Here is a tiny trained network, its code and every weight. The questions are about switching its units off for an input and a class, where a switched-off unit gives its printed mean instead of its output.

import numpy as np


def w(rows, s, z=0):
    codes = np.array(rows[::2]) - 128.0
    scale = np.full(codes.shape[1], s)
    scale[-1] = z or s
    return codes * scale


def f(y):
    return np.maximum(y, 0)


def log_softmax(a):
    a = a - a.max(-1, keepdims=True)
    return a - np.log(np.exp(a).sum(-1, keepdims=True))


def net(x, mask):
    res = np.array(x, float).reshape(1, 3) / 4 @ E
    y = f(res @ A[0][:, :-1].T + A[0][:, -1])
    res = res + np.where(mask, y, B[0][:, -1]) @ B[0][:, :-1]
    return log_softmax(res[-1] @ U[:, :-1].T + U[:, -1])


A, B = {}, {}
E = w([
[101,172,56,134,172,243,62,195,1,93,161,56],'x0',
[8,196,70,149,163,119,226,156,108,128,20,97],'x1',
[36,164,204,218,190,115,87,109,186,37,87,179],'x2',
],0.0095)
A[0] = w([
[56,190,129,168,186,115,134,117,132,114,58,153,226],'n0',
[78,135,35,124,137,166,144,217,1,167,93,41,219],'n1',
[239,93,177,96,87,113,128,128,156,143,202,153,135],'n2',
[111,217,115,218,225,162,120,170,117,51,113,150,189],'n3',
[151,111,139,164,132,156,90,149,134,117,167,109,131],'n4',
[208,155,49,18,104,189,123,176,44,158,148,35,252],'n5',
[87,162,201,165,136,129,70,127,169,79,136,148,149],'n6',
[221,42,158,71,33,115,108,109,173,150,171,207,241],'n7',
],0.0083,0.0021)
B[0] = w([
[47,116,164,132,175,92,182,108,121,146,49,89,209],'n0',
[109,184,63,150,136,143,69,214,80,186,176,34,251],'n1',
[149,153,144,196,71,175,135,113,116,189,153,163,221],'n2',
[88,114,168,162,214,120,178,139,11,22,129,133,216],'n3',
[183,139,83,111,113,88,119,89,163,143,178,140,163],'n4',
[154,149,75,124,47,55,20,114,72,180,255,134,251],'n5',
[155,72,206,94,135,88,135,83,130,45,101,167,198],'n6',
[254,223,169,221,117,193,93,54,128,172,151,189,250],'n7',
],0.0092,0.016)
U = w([
[194,148,153,167,100,162,116,87,141,146,144,196,178],'0',
[112,64,175,119,158,127,140,114,110,42,120,165,71],'1',
[109,114,134,112,122,80,187,96,251,140,80,154,165],'2',
[98,137,118,131,151,160,171,179,102,132,84,96,8],'3',
[110,147,96,139,156,137,86,159,103,101,171,95,16],'4',
[147,133,60,74,60,118,79,151,96,179,167,111,252],'5',
],0.012,0.0017)

Each question gives the input, the list of numbers given to net, and the class t.
The units are the neurons (one row each of A and B). Each row of codes is followed by its name. A weight is (code - 128) times the scale printed after its matrix; where a second scale follows, it is the last column's (A, B and U).
mask holds one flag per neuron, in row order. A switched-off neuron (its flag False) gives its mean, the last column of its row in B, instead of its output. The means were averaged over made-up inputs and are rounded, as every weight is.
A unit's drop is (log p(t) with every unit on - log p(t) with that unit switched off) / (log p(t) with every unit on - log p(t) with every unit switched off).
The circuit of an input: a set's keep is (log p(t) with only the set's units on - log p(t) with every unit switched off) / (log p(t) with every unit on - log p(t) with every unit switched off). Starting from all 8 units, units are removed one at a time, each time the one whose removal leaves the highest keep (on an exact tie, the one counted first), for as long as the keep stays at least 0.8.
units of the circuit, in order: the units of the circuit, biggest drop first
k most important neurons: the k neurons with the biggest drops, biggest first
drop when u is switched off: that unit's drop, to one decimal
input [2,-8,-3], class 0: units of the circuit, in order	n7
input [5,4,3], class 3: units of the circuit, in order	n5; n0
input [5,6,7], class 3: 2 most important neurons	n1; n0
input [-3,4,-2], class 2: 4 most important neurons	n5; n1; n3; n7
input [-1,2,0], class 3: 2 most important neurons	n5; n7
input [-2,4,0], class 3: 2 most important neurons	n5; n6
input [-8,8,6], class 2: 3 most important neurons	n0; n5; n1
input [1,-4,-3], class 0: 2 most important neurons	n1; n7
input [-7,4,7], class 1: 2 most important neurons	n6; n3
input [-5,8,-2], class 3: 2 most important neurons	n6; n4
input [5,4,4], class 3: 3 most important neurons	n5; n0; n1
input [-8,8,4], class 2: drop when n4 is switched off	0.0
input [1,-5,-3], class 0: drop when n7 is switched off	0.5
input [-2,8,8], class 1: drop when n3 is switched off	0.1
input [0,6,4], class 3: units of the circuit, in order	n0
